[128 = 0]

[122 141 133 146 117 105 139  74 180 101 214 194  93 169 208 173 180 108
 103  87 171 122 103 148 147  74 112 113 120 193 107 123 147 130 100 191
 158 242 153 127 105 112 129 160 128 102 132 114 153 252 101  67 150 138
 122 114 131 109 117 147 134  91 130]	G + <79>
[118 130 105 151 106 130 150  83 147 135 167 161 149 155 155 148 149 106
 117  94 150 135 113 138 136  90 126 174 130 151 128 124 143 125 134 178
 154 184 161 121 117 113 129 155 120 107 136 117 142 196  95 118 129 132
 123 124 152 133 130 147 118 106 130]	A + <79>
[159 137 132 141 122 121 155  96 173 101 185 144  96 148 186 171 163 103
 120 124 150 139 127 147 149  90 113 118 143 163 131 124 139 121  86 192
 158 175 159 136 107 118 128 165 123 115 120 106 153 199 101  71 143 123
 107 123 125 119 110 135 130  93 136]	A + <79>
[ 92 124 105 141 127 167 127  75 103 134 180 188 122 158 128 157 129 106
 122  65 141 123 159 125 112 137  40 120 136 120 106 133 113 102 148 124
 117 155 121 116  81 119 127 123 138 106 148 138 132 200 122 115 141 131
 144 100 134 142 132 122 123 145 120]	A + <81>
[107 121  96 131 143 164 113  88 120 119 176 183 104 157 126 170 125 107
 112  78 136 114 163 126 115 138  44 115 124 119 101 142 129 122 137 109
 111 132 114 101  91 114 132 103 139 121 146 133 132 168 108  89 147 140
 125 109 128 134 126 110 126 127 129]	A + <81>
[108 124  96 145 142 172 130  75 118 126 182 173  97 166 131 158 128  94
 117  67 141 127 170 145 118 134  46 118 134 132 105 121 141 114 139 126
 124 153 122 106  88 117 132 119 136 111 148 119 129 199 116 106 125 141
 136 112 130 131 128 114 130 127 125]	A + <81>
[171 146 123 142 142 161 156  80 159  91 197 136  71 139 188 168 139  84
 122  90 142 138 148 147 131  92  65 114 125 149 136 129 156 110 121 195
 163 177 142 124  99 111 121 157 120  93 133  81 153 226  93  74 153 125
 112 111 131 132 121 133 124 103 138]	A + <74>
[ 69 119 112 135 118 137 114  80 118 144 172 208 135 158 122 159 142 120
 102  80 146 112 138 122 122 143  82 116 136 151  93 136 121 120 128 112
 105 190 129 125  88 116 140 136 135 124 146 156 119 165 123 122 141 135
 148 119 135 129 136 119 148 125 115]	A + <78>
[ 72 118 121 145 118 180 126  73  95 155 147 179 169 161 104 141 104 117
 122  66 135 122 148 116 109 146  86 136 148 113 119 127 120 119 164 137
 117 147 122 101  99 127 130  17 132 109 153 143 128 182 124 147 129 133
 152 123 149 161 147 143 115 139 108]	A + <81>
[ 94 122 108 136 151 163 131  75 121 111 180 189 105 166 142 153 119  99
 124  70 141 116 132 125 120 129  31 119 125 132 100 131 130 122 139 116
 112 163 114 115  97 111 135 114 138  97 127 141 127 234 114 105 144 143
 137 107 136 148 130 116 134 128 120]	G + <81>
[ 81 124 103 135 135 151 132  71 122 135 143 195 129 160 137 154 126  95
 126  72 118 115 141 124 113 144  74 132 134 149  98 132 131 123 149 127
 116 177 122 105  92 113 129 121 138 105 136 155 129 233 120 127 137 142
 149 117 134 148 136 133 129 130 121]	A + <81>
[141 130 133 137 152 164 171  75 123 121 162 143 112 155 190 142 121  85
 149  90 148 137 126 135 115  74  92 128 142 147 137 105 137 120 160 197
 166 170 140 117 123 107 120 138 120  76 122 111 153 252 107 137 148 131
 118 118 142 167 135 156 115 110 123]	G + <74>
[ 53 118 101 136 126 150 116  69 110 161 164 216 152 168 113 155 130 122
 112  64 142 112 136 116 113 144  70 112 139 138  87 119 111 130 140  99
 102 190 120 102  83 123 129 112 139 129 149 165 116 172 133 131 135 148
 159 116 133 135 136 124 131 141 110]	A + <78>
[ 87 130  99 151 116 168 136  58 119 131 195 201 135 173 124 175 138  96
 111  56 147 126 172 127 111 135  63 125 136 127  98 143 124 113 145 135
 121 179 133 105  67 113 134 122 139 109 161 122 131 200 114 100 137 137
 135 108 138 153 135 126 130 122 117]	D + <81>
[104 123 101 139 164 181 130  69  88 122 162 176 113 157 138 150 108 100
 126  65 134 122 163 118 102 136  31 121 132 112 112 132 131 115 160 128
 124 138 112 109  96 123 128 106 132 111 152 138 135 217 114 129 143 139
 138 115 141 153 138 132 134 135 122]	A + <81>
[ 87 119 101 138 157 165 133  63 117 116 186 200 106 167 144 159 126 104
 131  63 143 118 158 124 109 133  41 120 123 142  96 132 133 120 151 127
 119 175 120 105  94 113 126 106 132 107 150 140 125 211 112 112 151 140
 140 102 132 144 127 116 131 130 114]	D + <81>
[ 79 131 105 148 137 158 132  62 114 129 188 194 128 171 139 159 124 107
 115  64 143 120 145 133 119 123  46 120 146 141  90 127 130 122 171 134
 124 186 118 101  89  99 131 117 133  99 147 138 122 229 114 127 136 143
 141 113 130 150 140 125 130 126 117]	G + <81>
[ 77 121 110 138 137 165 133  65 117 136 183 186 129 171 131 160 132 101
 116  68 145 124 157 121 119 120  54 125 136 130 102 110 139 113 153 145
 123 169 147 108  87 115 126 120 136 109 145 122 137 201 108 112 140 136
 128 116 138 150 132 122 115 126 119]	A + <81>
[ 73 121 110 138 141 154 129  71 119 138 176 201 116 162 144 149 140 110
 121  75 152 110 116 123 118 139  65 131 127 142  94 119 126 111 154 119
 105 182 119 106  89 117 132 118 143 102 142 156 120 221 127 140 145 152
 148 119 138 150 143 126 122 131 117]	A + <81>
[162 138 121 138 151 162 155  91 136  97 170 129  81 154 171 161 130  91
 129  88 136 144 154 145 124 108  58 115 126 130 131 122 144 121 131 172
 152 138 147 135  98 114 119 134 124  96 132 100 142 220 134 102 152 131
 117 118 127 137 127 141 126 110 130]	G + <74>
[166 153 136 137 135 109 151 102 180 105 186 138  93 155 183 164 170 123
 115 124 142 123 124 152 150  89 114 125 123 179 132 112 128 120  96 184
 156 173 160 135 107 114 137 158 125 113 133 103 135 183 112  73 141 127
 113 122 120 106 113 135 129  89 149]	A + <79>
[102 122 120 137 138 160 136  84 122 120 186 183 109 160 155 160 128  97
 120  76 144 128 135 130 117 123  53 126 128 135  99 130 133 122 140 134
 122 172 120 111  91 107 122 124 134 102 143 141 134 215 118 109 148 145
 137 110 133 141 131 113 133 125 114]	G + <81>
[ 91 117 115 143 122 149 127  85 139 136 169 174 132 154 125 153 142 108
 111  88 137 127 123 131 128 127  83 129 136 134 106 136 125 129 148 131
 121 157 133 115  93 126 127 109 132 122 148 140 132 162 151 125 131 129
 142 120 139 133 128 128 128 125 119]	D + <78>
